Here is a tiny trained network, its code and every weight. The questions are about switching its units off for an input and a target symbol, where a switched-off unit gives its printed mean instead of its output.

import numpy as np


def w(rows, s, z=0):
    codes = np.array(rows[::2]) - 128.0
    scale = np.full(codes.shape[1], s)
    scale[-1] = z or s
    return codes * scale


def f(y):
    return y / 2 * (1 + np.tanh(0.7978845608 * (y + 0.044715 * y**3)))


def softmax(a):
    e = np.exp(a - a.max(-1, keepdims=True))
    return e / e.sum(-1, keepdims=True)


def log_softmax(a):
    a = a - a.max(-1, keepdims=True)
    return a - np.log(np.exp(a).sum(-1, keepdims=True))


def net(x, mask):
    ids = ['αγδεζηθλξστφ'.index(c) for c in x.split()]
    T = len(ids)
    res = E[ids] + P[:T]
    u = 0
    for l in range(2):
        q, k, v = (res @ M[l].T for M in (Q, K, V))
        z = softmax(np.where(np.tri(T) > 0, q @ k.T / 4**0.5, -1e9)) @ v
        res = res + np.where(mask[u], z, O[l][:, -1]) @ O[l][:, :-1]
        u += 1
        y = f(res @ A[l][:, :-1].T + A[l][:, -1])
        res = res + np.where(mask[u : u + 12], y, B[l][:, -1]) @ B[l][:, :-1]
        u += 12
    return log_softmax(res[-1] @ U[:, :-1].T + U[:, -1])


Q, K, V, O, A, B = {}, {}, {}, {}, {}, {}
E = w([
[74,233,169,115,93,136,21,85],'α',
[66,139,172,148,185,124,37,42],'γ',
[190,198,87,120,242,140,101,77],'δ',
[154,45,56,240,60,189,120,171],'ε',
[181,147,136,72,145,185,77,109],'ζ',
[74,229,129,189,154,128,182,100],'η',
[24,120,92,178,255,111,159,152],'θ',
[149,108,121,54,184,115,128,180],'λ',
[9,193,76,98,120,141,164,117],'ξ',
[59,176,109,67,120,170,55,181],'σ',
[174,164,169,144,194,72,102,78],'τ',
[123,84,49,27,147,135,183,65],'φ',
],0.0093)
P = w([
[74,179,44,89,162,1,82,113],'0',
[73,160,123,88,147,50,89,96],'1',
[76,148,121,102,166,89,86,90],'2',
[90,147,120,113,174,116,90,91],'3',
[93,141,120,114,182,138,93,92],'4',
[91,140,125,121,184,154,102,92],'5',
[105,133,123,125,184,166,102,96],'6',
[97,138,128,131,184,180,103,101],'7',
[108,137,124,133,186,193,105,110],'8',
[108,125,124,140,180,200,109,110],'9',
[114,139,112,148,182,215,108,129],'10',
[117,129,100,152,175,215,106,127],'11',
],0.0044)
Q[0] = w([
[167,121,195,120,32,21,188,212],'0.h0',
[134,178,237,62,30,8,200,207],'0.h0',
[114,91,33,149,215,251,41,4],'0.h0',
[139,178,246,102,42,16,212,222],'0.h0',
],0.0039)
K[0] = w([
[123,186,214,48,200,125,75,38],'0.h0',
[90,203,191,47,232,113,142,87],'0.h0',
[157,53,26,253,6,128,128,198],'0.h0',
[80,218,219,37,247,150,141,67],'0.h0',
],0.0049)
V[0] = w([
[100,228,192,3,224,60,79,51],'0.h0',
[145,58,95,223,34,219,121,198],'0.h0',
[109,173,173,95,180,82,98,92],'0.h0',
[83,197,99,71,217,126,108,133],'0.h0',
],0.0049)
O[0] = w([
[152,169,25,107,124,1,32,121,253],'0.h0',
[98,107,233,131,109,241,167,135,39],'0.h0',
[119,171,69,137,118,13,51,130,192],'0.h0',
[152,182,7,124,200,106,27,153,227],'0.h0',
],0.0045,0.0039)
A[0] = w([
[153,69,82,51,168,114,149,129,150],'0.n0',
[80,121,170,135,72,170,103,109,164],'0.n1',
[109,178,75,122,136,53,11,94,254],'0.n2',
[73,117,64,1,104,132,146,118,161],'0.n3',
[142,170,99,93,122,156,48,175,151],'0.n4',
[74,172,130,111,161,131,161,106,187],'0.n5',
[62,80,205,208,155,152,144,73,133],'0.n6',
[172,61,191,134,157,161,129,50,151],'0.n7',
[119,149,87,125,190,49,82,180,157],'0.n8',
[50,233,128,201,174,119,177,156,182],'0.n9',
[96,68,171,198,51,159,121,109,159],'0.n10',
[87,156,144,4,101,160,108,247,201],'0.n11',
],0.0067,0.005)
B[0] = w([
[171,48,53,51,90,121,160,125,139],'0.n0',
[117,144,157,142,184,120,67,136,133],'0.n1',
[98,168,77,108,193,67,2,89,254],'0.n2',
[90,100,27,89,62,145,128,81,148],'0.n3',
[113,163,146,77,148,164,7,135,162],'0.n4',
[44,122,108,211,100,100,148,42,149],'0.n5',
[152,196,136,137,198,64,134,107,138],'0.n6',
[114,184,132,37,164,131,115,99,134],'0.n7',
[83,104,83,107,215,97,93,120,197],'0.n8',
[85,108,39,238,131,132,157,74,155],'0.n9',
[166,144,142,127,206,109,95,174,132],'0.n10',
[8,35,146,104,143,182,36,124,140],'0.n11',
],0.0059,0.019)
Q[1] = w([
[78,192,71,117,226,113,2,76],'1.h0',
[78,192,96,128,246,145,23,89],'1.h0',
[161,127,155,87,134,168,107,133],'1.h0',
[122,136,167,173,136,158,160,129],'1.h0',
],0.0091)
K[1] = w([
[117,99,126,161,99,236,162,210],'1.h0',
[102,105,155,160,118,253,180,192],'1.h0',
[153,140,214,46,137,206,109,108],'1.h0',
[94,182,151,139,174,99,140,40],'1.h0',
],0.0061)
V[1] = w([
[223,157,184,151,166,100,121,187],'1.h0',
[136,1,124,64,166,131,121,208],'1.h0',
[238,105,127,126,97,143,200,108],'1.h0',
[108,74,86,222,182,37,175,106],'1.h0',
],0.0072)
O[1] = w([
[81,108,114,114,176,26,73,174,71],'1.h0',
[142,8,100,149,195,178,43,135,122],'1.h0',
[184,155,80,160,164,68,99,96,2],'1.h0',
[126,146,117,254,105,141,172,198,171],'1.h0',
],0.0087,0.028)
A[1] = w([
[116,127,129,153,75,187,146,148,103],'1.n0',
[233,168,146,153,207,18,169,94,254],'1.n1',
[121,184,87,220,110,74,196,194,113],'1.n2',
[96,198,181,174,143,51,103,187,155],'1.n3',
[66,105,77,97,170,105,53,90,172],'1.n4',
[140,170,172,196,201,62,88,117,143],'1.n5',
[103,23,151,142,135,138,242,76,135],'1.n6',
[147,203,166,177,48,153,187,91,156],'1.n7',
[142,120,89,193,165,138,68,158,99],'1.n8',
[167,137,99,216,128,106,95,36,120],'1.n9',
[104,114,198,152,179,155,57,199,160],'1.n10',
[142,205,85,2,158,8,91,85,49],'1.n11',
],0.0074,0.0049)
B[1] = w([
[111,134,158,96,170,143,129,170,175],'1.n0',
[76,190,2,196,182,183,151,141,141],'1.n1',
[208,110,218,82,108,162,42,93,179],'1.n2',
[195,125,204,194,69,98,186,145,172],'1.n3',
[168,77,139,135,111,55,190,97,255],'1.n4',
[240,159,159,79,86,149,153,139,157],'1.n5',
[129,226,83,110,12,83,10,155,142],'1.n6',
[127,122,67,145,227,57,55,112,180],'1.n7',
[171,85,72,137,80,160,144,181,158],'1.n8',
[157,140,66,83,35,199,212,127,144],'1.n9',
[170,70,150,147,157,120,174,169,194],'1.n10',
[150,214,103,14,142,130,112,233,153],'1.n11',
],0.0071,0.019)
U = w([
[135,125,126,182,134,203,109,252,126],'α',
[157,144,120,41,231,65,50,116,88],'γ',
[141,138,175,141,194,140,232,138,205],'δ',
[90,189,125,68,31,144,153,156,5],'ε',
[100,94,242,80,139,192,124,36,126],'ζ',
[199,97,177,90,7,83,149,176,10],'η',
[138,183,30,127,150,112,168,205,51],'θ',
[188,139,79,122,30,183,188,42,183],'λ',
[53,191,57,158,254,140,122,89,126],'ξ',
[167,173,171,157,117,89,51,51,191],'σ',
[24,120,124,202,83,31,225,105,198],'τ',
[139,32,103,197,213,60,85,109,173],'φ',
],0.006,0.0028)

Each question gives the input, a string of symbols that net reads in full, and the target symbol t.
The units are the heads (4 rows each of Q, K, V and O) and the neurons (one row each of A and B). Each row of codes is followed by its name. A weight is (code - 128) times the scale printed after its matrix; where a second scale follows, it is the last column's (O, A, B and U).
mask holds one flag per unit, layer by layer, with each layer's heads first. A switched-off unit (its flag False) gives its mean, the last column of its rows in O or B, instead of its output. The means were averaged over made-up inputs and are rounded, as every weight is.
A unit's drop is (log p(t) with every unit on - log p(t) with that unit switched off) / (log p(t) with every unit on - log p(t) with every unit switched off).
The circuit of an input: a set's keep is (log p(t) with only the set's units on - log p(t) with every unit switched off) / (log p(t) with every unit on - log p(t) with every unit switched off). Starting from the 12 units with the biggest drops (on a tie, the unit counted first), units are removed one at a time, each time the one whose removal leaves the highest keep (on an exact tie, the one counted first), for as long as the keep stays at least 0.8.
units of the circuit, in order: the units of the circuit, biggest drop first
top k neurons: the k neurons with the biggest drops, biggest first
top k neurons in layer l: the k neurons of layer l with the biggest drops, biggest first
input α ζ τ, target γ: units of the circuit, in order -> (1.h0 1.n11 0.n9)
input θ α τ τ ζ γ, target γ: top 2 neurons in layer 1 -> (1.n11 1.n3)
input σ γ γ α γ σ η ξ φ θ γ, target α: units of the circuit, in order -> (1.h0 0.h0 1.n4 0.n9)
input τ θ θ α, target α: units of the circuit, in order -> (1.h0 0.n9 1.n4)
input η ε ξ α τ α τ λ, target γ: top 3 neurons in layer 0 -> (0.n8 0.n9 0.n5)
input α η α φ φ ζ ξ ξ γ θ λ γ, target φ: top 3 neurons in layer 0 -> (0.n2 0.n11 0.n5)
input ε η φ η ζ, target ζ: top neuron -> (0.n2)
input τ ζ γ, target γ: top 2 neurons -> (1.n11 0.n9)
input ζ λ γ σ γ ζ η ε γ γ γ γ, target δ: top 2 neurons in layer 0 -> (0.n6 0.n10)
input η γ θ γ α γ, target α: units of the circuit, in order -> (1.h0 1.n4 0.n9)
input φ η θ σ γ ξ λ γ τ γ α γ, target φ: units of the circuit, in order -> (0.n2 1.h0 0.n5 1.n4)
input ζ ζ σ η γ α, target σ: top 2 neurons in layer 1 -> (1.n2 1.n7)
input λ ε φ η σ σ γ θ γ θ τ φ, target ε: units of the circuit, in order -> (0.h0 1.n6 0.n2 1.n4)
input σ α τ, target ζ: units of the circuit, in order -> (1.h0 0.n11 0.n4)
input ξ ζ λ η τ τ λ τ, target φ: top neuron -> (0.n2)
input θ θ ε ξ α γ α τ λ τ τ, target θ: top 2 neurons -> (1.n1 0.n2)
input α η γ, target σ: top 2 neurons -> (1.n2 0.n9)
input α α α, target ε: top 2 neurons -> (1.n11 0.n4)
input τ τ α γ φ ε φ δ τ τ φ δ, target ξ: top 2 neurons in layer 1 -> (1.n1 1.n4)
input ζ η λ φ γ γ τ, target λ: top 2 neurons in layer 1 -> (1.n9 1.n7)
input γ σ τ τ ζ ζ τ σ θ, target α: top 3 neurons -> (0.n2 1.n4 1.n2)
input α ε δ ε α ζ α α α α ε, target δ: top 3 neurons -> (0.n10 0.n6 0.n1)
input τ φ ζ η ζ τ, target γ: top neuron in layer 0 -> (0.n5)
input σ τ γ γ γ, target ζ: top 2 neurons in layer 0 -> (0.n11 0.n4)
input σ γ τ φ α φ, target λ: top 4 neurons -> (0.n3 0.n0 1.n7 0.n2)
input ξ φ α τ σ ε α σ σ η ζ, target ζ: top 3 neurons in layer 0 -> (0.n8 0.n2 0.n11)
input δ τ γ γ, target τ: top neuron -> (1.n2)
input α γ ξ α, target ξ: top 2 neurons -> (1.n7 0.n3)
input λ ε η, target λ: top 2 neurons -> (1.n9 0.n2)
input η δ α σ, target ζ: top 2 neurons -> (0.n11 0.n4)
